Below is a small trained network, with its code and all its weights. Each question gives an input and a target symbol and asks what happens when units are switched off, that is, made to give their printed mean instead of their output.

import numpy as np


def w(rows, s, z=0):
    codes = np.array(rows[::2]) - 128.0
    scale = np.full(codes.shape[1], s)
    scale[-1] = z or s
    return codes * scale


def f(y):
    return y / 2 * (1 + np.tanh(0.7978845608 * (y + 0.044715 * y**3)))


def softmax(a):
    e = np.exp(a - a.max(-1, keepdims=True))
    return e / e.sum(-1, keepdims=True)


def log_softmax(a):
    a = a - a.max(-1, keepdims=True)
    return a - np.log(np.exp(a).sum(-1, keepdims=True))


def net(x, mask):
    ids = ['αβγδζηθλμξστφψ'.index(c) for c in x.split()]
    T = len(ids)
    res = E[ids] + P[:T]
    q, k, v = (res @ M[0].T for M in (Q, K, V))
    z = softmax(np.where(np.tri(T) > 0, q @ k.T / 3**0.5, -1e9)) @ v
    res = res + np.where(mask[0], z, O[0][:, -1]) @ O[0][:, :-1]
    y = f(res @ A[0][:, :-1].T + A[0][:, -1])
    res = res + np.where(mask[1:9], y, B[0][:, -1]) @ B[0][:, :-1]
    return log_softmax(res[-1] @ U[:, :-1].T + U[:, -1])


Q, K, V, O, A, B = {}, {}, {}, {}, {}, {}
E = w([
[146,181,105],'α',
[113,123,160],'β',
[131,170,120],'γ',
[106,142,149],'δ',
[135,160,128],'ζ',
[119,154,136],'η',
[139,159,128],'θ',
[122,136,149],'λ',
[108,152,142],'μ',
[107,134,158],'ξ',
[115,144,148],'σ',
[118,145,145],'τ',
[130,131,152],'φ',
[251,115,67],'ψ',
],0.019)
P = w([
[141,156,147],'0',
[129,218,180],'1',
[162,220,205],'2',
[136,197,178],'3',
[168,98,96],'4',
[11,206,7],'5',
],0.012)
Q[0] = w([
[161,141,253],'h1',
[107,123,102],'h1',
[146,15,75],'h1',
],0.02)
K[0] = w([
[41,45,3],'h1',
[163,121,179],'h1',
[63,232,168],'h1',
],0.017)
V[0] = w([
[255,125,117],'h1',
[141,201,78],'h1',
[95,190,29],'h1',
],0.027)
O[0] = w([
[255,111,161,248],'h1',
[153,205,102,224],'h1',
[125,202,5,107],'h1',
],0.022,0.012)
A[0] = w([
[165,159,120,2],'n1',
[24,214,139,59],'n2',
[67,132,207,93],'n3',
[170,91,76,16],'n4',
[86,227,175,76],'n5',
[7,125,143,115],'n6',
[134,73,138,198],'n7',
[159,108,157,29],'n8',
],0.012,0.0084)
B[0] = w([
[109,53,111,251],'n1',
[115,249,52,176],'n2',
[185,181,156,199],'n3',
[99,165,164,200],'n4',
[104,49,163,200],'n5',
[27,2,164,171],'n6',
[156,117,95,159],'n7',
[83,171,101,208],'n8',
],0.026,0.02)
U = w([
[116,2,38,23],'α',
[156,31,177,2],'β',
[126,72,13,136],'γ',
[81,70,99,79],'δ',
[145,6,103,108],'ζ',
[140,183,82,166],'η',
[173,10,112,116],'θ',
[195,93,182,200],'λ',
[83,108,60,7],'μ',
[102,46,147,64],'ξ',
[108,123,143,181],'σ',
[122,145,148,170],'τ',
[209,208,144,29],'φ',
[240,105,47,185],'ψ',
],0.0076,0.0097)

Each question gives the input, a string of symbols that net reads in full, and the target symbol t.
The units are the heads (3 rows each of Q, K, V and O) and the neurons (one row each of A and B). Each row of codes is followed by its name. A weight is (code - 128) times the scale printed after its matrix; where a second scale follows, it is the last column's (O, A, B and U).
mask holds one flag per unit, heads first, then neurons. A switched-off unit (its flag False) gives its mean, the last column of its rows in O or B, instead of its output. The means were averaged over made-up inputs and are rounded, as every weight is.
A unit's drop is (log p(t) with every unit on - log p(t) with that unit switched off) / (log p(t) with every unit on - log p(t) with every unit switched off).
The circuit of an input: a set's keep is (log p(t) with only the set's units on - log p(t) with every unit switched off) / (log p(t) with every unit on - log p(t) with every unit switched off). Starting from all 9 units, units are removed one at a time, each time the one whose removal leaves the highest keep (on an exact tie, the one counted first), for as long as the keep stays at least 0.8.
circuit, biggest first: the units of the circuit, biggest drop first
most important unit: the unit with the biggest drop
top k neurons: the k neurons with the biggest drops, biggest first
input γ ξ σ, target γ: circuit, biggest first -> h1, n2, n5, n4
input ψ ζ λ δ, target ψ: top 4 neurons -> n1, n8, n6, n5
input λ η λ ψ ξ, target ψ: circuit, biggest first -> n6
input ψ η ψ λ, target ψ: circuit, biggest first -> n1, n8, h1
input φ θ θ, target φ: circuit, biggest first -> n1, n6
input τ τ δ ψ ζ λ, target ψ: top 2 neurons -> n1, n6
input σ φ θ λ φ φ, target θ: circuit, biggest first -> n8, n4
input λ ψ δ γ μ τ, target ψ: top 3 neurons -> n1, n6, n5
input β λ ξ τ, target β: circuit, biggest first -> n6, h1, n3, n8
input α λ ξ φ, target α: top 3 neurons -> n1, n5, n3
input α δ ζ, target α: circuit, biggest first -> h1, n1, n5
input ψ λ η γ λ δ, target ψ: top 3 neurons -> n1, n6, n5
input ζ λ η λ δ ξ, target η: circuit, biggest first -> n2, h1
input λ σ γ φ, target λ: most important unit -> n2
input β θ λ λ, target β: circuit, biggest first -> n6, h1, n3, n2
input ψ η τ β, target ψ: top 4 neurons -> n1, n8, n6, n5
input β λ η η η η, target η: circuit, biggest first -> h1, n2
input ζ λ ξ, target ζ: top 2 neurons -> n5, n3
input μ γ φ, target μ: top 3 neurons -> n2, n6, n5
input λ φ ξ λ, target λ: top 3 neurons -> n1, n2, n3
input σ β τ ψ η γ, target ψ: circuit, biggest first -> h1
